Below are the code and all the weights of a small trained network. Each question names an input and a class and asks about switching units off, where a switched-off unit gives its printed mean instead of its output.

import numpy as np


def w(rows, s, z=0):
    codes = np.array(rows[::2]) - 128.0
    scale = np.full(codes.shape[1], s)
    scale[-1] = z or s
    return codes * scale


def f(y):
    return np.maximum(y, 0)


def log_softmax(a):
    a = a - a.max(-1, keepdims=True)
    return a - np.log(np.exp(a).sum(-1, keepdims=True))


def net(x, mask):
    res = np.array(x, float).reshape(1, 7) / 4 @ E
    y = f(res @ A[0][:, :-1].T + A[0][:, -1])
    res = res + np.where(mask, y, B[0][:, -1]) @ B[0][:, :-1]
    return log_softmax(res[-1] @ U[:, :-1].T + U[:, -1])


A, B = {}, {}
E = w([
[129,128,125],'x0',
[129,129,127],'x1',
[196,202,243],'x2',
[2,216,131],'x3',
[167,174,86],'x4',
[127,127,129],'x5',
[126,127,129],'x6',
],0.014)
A[0] = w([
[130,2,30,176],'N0',
[151,5,159,118],'N1',
[192,37,163,254],'N2',
[9,200,154,155],'N3',
[39,172,176,148],'N4',
[63,79,45,206],'N5',
],0.011,0.0081)
B[0] = w([
[125,63,87,242],'N0',
[169,135,73,195],'N1',
[213,92,84,235],'N2',
[78,143,171,255],'N3',
[131,151,202,220],'N4',
[3,75,114,239],'N5',
],0.012,0.016)
U = w([
[121,62,87,125],'0',
[205,98,180,216],'1',
[43,64,195,36],'2',
[108,164,226,89],'3',
[125,59,97,206],'4',
[211,146,156,230],'5',
[6,219,46,104],'6',
[125,206,210,3],'7',
],0.013,0.0051)

Each question gives the input, the list of numbers given to net, and the class t.
The units are the neurons (one row each of A and B). Each row of codes is followed by its name. A weight is (code - 128) times the scale printed after its matrix; where a second scale follows, it is the last column's (A, B and U).
mask holds one flag per neuron, in row order. A switched-off neuron (its flag False) gives its mean, the last column of its row in B, instead of its output. The means were averaged over made-up inputs and are rounded, as every weight is.
A unit's drop is (log p(t) with every unit on - log p(t) with that unit switched off) / (log p(t) with every unit on - log p(t) with every unit switched off).
The circuit of an input: a set's keep is (log p(t) with only the set's units on - log p(t) with every unit switched off) / (log p(t) with every unit on - log p(t) with every unit switched off). Starting from all 6 units, units are removed one at a time, each time the one whose removal leaves the highest keep (on an exact tie, the one counted first), for as long as the keep stays at least 0.8.
circuit, biggest first: the units of the circuit, biggest drop first
top k neurons: the k neurons with the biggest drops, biggest first
drop of u: that unit's drop, to one decimal
input [1,5,6,7,1,-4,7], class 7: circuit, biggest first => [N5]
input [-3,1,2,7,3,3,4], class 7: circuit, biggest first => [N5, N4]
input [6,6,4,0,6,5,1], class 5: top 4 neurons => [N5, N3, N4, N0]
input [1,-6,7,1,7,-8,-3], class 7: top 2 neurons => [N2, N0]
input [2,3,-5,7,-2,-5,-7], class 2: circuit, biggest first => [N4, N3]
input [2,5,6,3,2,2,5], class 7: circuit, biggest first => [N5, N0]
input [8,-8,3,-5,3,-8,-7], class 5: circuit, biggest first => [N5, N0]
input [1,6,4,-5,4,-7,5], class 5: top 2 neurons => [N5, N0]
input [1,3,4,2,3,-8,2], class 7: circuit, biggest first => [N5, N2]
input [6,0,6,0,2,-4,-8], class 5: top 2 neurons => [N5, N3]
input [-2,0,1,-7,2,-8,1], class 5: top 4 neurons => [N5, N1, N2, N3]
input [0,-7,2,-2,-6,2,5], class 1: top 2 neurons => [N5, N0]
input [8,-5,2,5,-6,3,5], class 3: circuit, biggest first => [N5, N4]
input [1,0,-2,7,-3,3,4], class 2: circuit, biggest first => [N4]
input [-6,7,4,0,-2,4,-4], class 1: top 2 neurons => [N5, N3]
input [0,-7,1,-6,1,2,5], class 5: top 2 neurons => [N5, N1]
input [2,7,2,8,-6,5,-8], class 3: drop of N0 => 0.1
input [-1,6,4,-1,5,-4,-3], class 5: drop of N3 => 0.2
input [-1,6,1,8,0,-4,8], class 3: drop of N4 => 0.4
input [-2,-1,5,7,-2,6,7], class 3: top neuron => [N3]
